Here is a tiny trained network, its code and every weight. The questions are about switching its units off for an input and a class, where a switched-off unit gives its printed mean instead of its output.

import numpy as np


def w(rows, s, z=0):
    codes = np.array(rows[::2]) - 128.0
    scale = np.full(codes.shape[1], s)
    scale[-1] = z or s
    return codes * scale


def f(y):
    return y / 2 * (1 + np.tanh(0.7978845608 * (y + 0.044715 * y**3)))


def log_softmax(a):
    a = a - a.max(-1, keepdims=True)
    return a - np.log(np.exp(a).sum(-1, keepdims=True))


def net(x, mask):
    res = np.array(x, float).reshape(1, 8) / 4 @ E
    y = f(res @ A[0][:, :-1].T + A[0][:, -1])
    res = res + np.where(mask, y, B[0][:, -1]) @ B[0][:, :-1]
    return log_softmax(res[-1] @ U[:, :-1].T + U[:, -1])


A, B = {}, {}
E = w([
[60,239,119,168,145],'x0',
[189,176,201,129,163],'x1',
[102,85,162,217,111],'x2',
[114,164,141,33,141],'x3',
[239,152,118,176,147],'x4',
[63,177,220,138,254],'x5',
[196,193,118,78,99],'x6',
[164,129,146,127,15],'x7',
],0.0084)
A[0] = w([
[92,116,175,139,91,44],'n1',
[249,140,157,130,88,118],'n2',
[55,173,197,148,136,116],'n3',
[103,87,94,118,126,49],'n4',
[80,154,163,99,153,56],'n5',
[122,25,96,155,149,149],'n6',
[199,165,94,181,168,253],'n7',
[164,114,95,118,51,102],'n8',
[204,124,94,131,112,108],'n9',
[167,121,131,126,169,63],'n10',
[63,123,190,183,94,126],'n11',
[64,138,62,164,99,94],'n12',
[133,159,206,95,55,133],'n13',
[185,85,246,82,166,138],'n14',
[64,40,68,108,127,160],'n15',
[113,141,161,100,105,68],'n16',
[140,127,149,204,80,48],'n17',
[69,148,178,140,122,22],'n18',
],0.011,0.0058)
B[0] = w([
[125,108,80,132,172,135],'n1',
[128,183,115,117,75,244],'n2',
[138,123,99,157,206,233],'n3',
[1,123,75,94,103,142],'n4',
[122,151,122,143,200,187],'n5',
[86,84,141,165,83,201],'n6',
[85,95,211,90,27,254],'n7',
[155,165,72,127,77,198],'n8',
[160,146,121,155,56,190],'n9',
[96,154,76,84,71,143],'n10',
[179,95,89,151,171,199],'n11',
[154,67,144,105,128,188],'n12',
[152,170,157,90,116,193],'n13',
[154,12,205,76,111,235],'n14',
[48,53,150,115,96,233],'n15',
[140,179,114,156,124,133],'n16',
[138,132,97,214,90,160],'n17',
[121,148,114,122,165,162],'n18',
],0.0097,0.0086)
U = w([
[222,222,29,156,53,154],'0',
[80,102,37,70,71,152],'1',
[134,73,24,187,97,65],'2',
[132,172,41,146,246,3],'3',
[255,99,131,11,122,229],'4',
[89,99,180,190,188,225],'5',
],0.0087,0.0061)

Each question gives the input, the list of numbers given to net, and the class t.
The units are the neurons (one row each of A and B). Each row of codes is followed by its name. A weight is (code - 128) times the scale printed after its matrix; where a second scale follows, it is the last column's (A, B and U).
mask holds one flag per neuron, in row order. A switched-off neuron (its flag False) gives its mean, the last column of its row in B, instead of its output. The means were averaged over made-up inputs and are rounded, as every weight is.
A unit's drop is (log p(t) with every unit on - log p(t) with that unit switched off) / (log p(t) with every unit on - log p(t) with every unit switched off).
The circuit of an input: a set's keep is (log p(t) with only the set's units on - log p(t) with every unit switched off) / (log p(t) with every unit on - log p(t) with every unit switched off). Starting from the 12 units with the biggest drops (on a tie, the unit counted first), units are removed one at a time, each time the one whose removal leaves the highest keep (on an exact tie, the one counted first), for as long as the keep stays at least 0.8.
units of the circuit, in order: the units of the circuit, biggest drop first
most important unit: the unit with the biggest drop
top k neurons: the k neurons with the biggest drops, biggest first
drop when u is switched off: that unit's drop, to one decimal
input [1,4,3,7,4,-1,5,8], class 0: top 3 neurons : (n2, n8, n9)
input [1,4,-3,5,-5,-1,3,-6], class 3: most important unit : n7
input [0,-5,-6,2,-8,3,-4,-4], class 5: units of the circuit, in order : (n5, n2)
input [-5,-1,8,-8,-6,5,7,5], class 2: units of the circuit, in order : (n17, n11)
input [4,-5,-5,6,-4,3,-4,5], class 3: top 2 neurons : (n7, n14)
input [4,3,-5,4,5,-2,2,-1], class 0: top 4 neurons : (n14, n2, n15, n12)
input [1,7,2,5,6,-8,5,-8], class 0: top 2 neurons : (n2, n9)
input [-8,-1,6,5,1,-5,-2,-6], class 1: drop when n15 is switched off : 0.2
input [6,3,3,-2,-8,1,7,4], class 3: drop when n14 is switched off : 0.1
input [7,3,1,0,-2,6,8,6], class 3: drop when n15 is switched off : 0.1
